Here is a tiny trained network, its code and every weight. The questions are about switching its units off for an input and a class, where a switched-off unit gives its printed mean instead of its output.

import numpy as np


def w(rows, s, z=0):
    codes = np.array(rows[::2]) - 128.0
    scale = np.full(codes.shape[1], s)
    scale[-1] = z or s
    return codes * scale


def norm(h):
    return h / np.sqrt((h * h).mean(-1, keepdims=True) + 1e-5)


def f(y):
    return y / 2 * (1 + np.tanh(0.7978845608 * (y + 0.044715 * y**3)))


def log_softmax(a):
    a = a - a.max(-1, keepdims=True)
    return a - np.log(np.exp(a).sum(-1, keepdims=True))


def net(x, mask):
    res = np.array(x, float).reshape(1, 8) / 4 @ E
    u = 0
    for l in range(3):
        y = f(norm(res) @ A[l][:, :-1].T + A[l][:, -1])
        res = res + np.where(mask[u : u + 4], y, B[l][:, -1]) @ B[l][:, :-1]
        u += 4
    return log_softmax(norm(res)[-1] @ U[:, :-1].T + U[:, -1])


A, B = {}, {}
E = w([
[167,144,42],'x0',
[124,122,96],'x1',
[155,209,77],'x2',
[46,142,138],'x3',
[89,144,138],'x4',
[253,58,99],'x5',
[153,119,102],'x6',
[73,136,252],'x7',
],0.0056)
A[0] = w([
[247,55,137,177],'L0N0',
[110,172,62,247],'L0N1',
[240,117,164,170],'L0N2',
[145,152,229,1],'L0N3',
],0.011,0.0024)
B[0] = w([
[133,99,7,253],'L0N0',
[242,1,133,192],'L0N1',
[153,108,54,215],'L0N2',
[181,99,221,162],'L0N3',
],0.006,0.0066)
A[1] = w([
[169,232,2,252],'L1N0',
[21,119,98,186],'L1N1',
[184,146,174,233],'L1N2',
[54,172,94,160],'L1N3',
],0.0099,0.0038)
B[1] = w([
[177,56,99,255],'L1N0',
[194,37,81,153],'L1N1',
[167,1,50,164],'L1N2',
[167,117,218,136],'L1N3',
],0.0088,0.0081)
A[2] = w([
[128,12,29,135],'L2N0',
[76,108,151,103],'L2N1',
[138,106,180,177],'L2N2',
[227,188,146,254],'L2N3',
],0.011,0.0044)
B[2] = w([
[180,164,99,250],'L2N0',
[120,66,172,128],'L2N1',
[141,1,105,147],'L2N2',
[140,57,49,151],'L2N3',
],0.0094,0.015)
U = w([
[167,221,196,2],'0',
[90,208,110,2],'1',
[123,212,177,15],'2',
[254,55,33,254],'3',
[56,207,183,56],'4',
[98,190,109,2],'5',
[138,62,197,125],'6',
],0.0088,0.0051)

Each question gives the input, the list of numbers given to net, and the class t.
The units are the neurons (one row each of A and B). Each row of codes is followed by its name. A weight is (code - 128) times the scale printed after its matrix; where a second scale follows, it is the last column's (A, B and U).
mask holds one flag per neuron, layer by layer. A switched-off neuron (its flag False) gives its mean, the last column of its row in B, instead of its output. The means were averaged over made-up inputs and are rounded, as every weight is.
A unit's drop is (log p(t) with every unit on - log p(t) with that unit switched off) / (log p(t) with every unit on - log p(t) with every unit switched off).
unit that matters most: the unit with the biggest drop
top k neurons: the k neurons with the biggest drops, biggest first
k most important neurons of layer l: the k neurons of layer l with the biggest drops, biggest first
drop of u: that unit's drop, to one decimal
input [5,-2,-4,5,-6,-5,1,3], class 6: top 4 neurons -> (L1N3; L0N0; L1N0; L0N2)
input [2,-8,-8,6,6,2,3,1], class 6: top 3 neurons -> (L0N0; L1N0; L0N2)
input [3,-2,-4,7,7,-6,-8,-4], class 6: 3 most important neurons of layer 1 -> (L1N3; L1N0; L1N2)
input [-5,7,2,5,4,-6,-7,1], class 6: unit that matters most -> L1N1
input [-8,-5,8,3,2,-7,-8,1], class 4: top 2 neurons -> (L1N0; L0N0)
input [-3,5,4,3,2,-8,-4,3], class 6: top 3 neurons -> (L1N1; L1N3; L2N2)
input [-7,-6,-8,1,-3,0,-1,3], class 6: top 2 neurons -> (L1N0; L2N0)
input [-2,4,-3,4,-8,-4,-3,1], class 6: top 2 neurons -> (L0N0; L1N0)
input [-8,-6,3,8,-7,-1,2,6], class 4: 2 most important neurons of layer 2 -> (L2N0; L2N3)
input [2,-5,-5,-6,0,-8,-5,7], class 6: drop of L2N2 -> 0.1
input [2,-5,-7,0,0,-2,-1,0], class 6: drop of L0N1 -> 0.2
input [7,4,-5,-6,8,-5,-8,8], class 6: drop of L1N1 -> 0.0
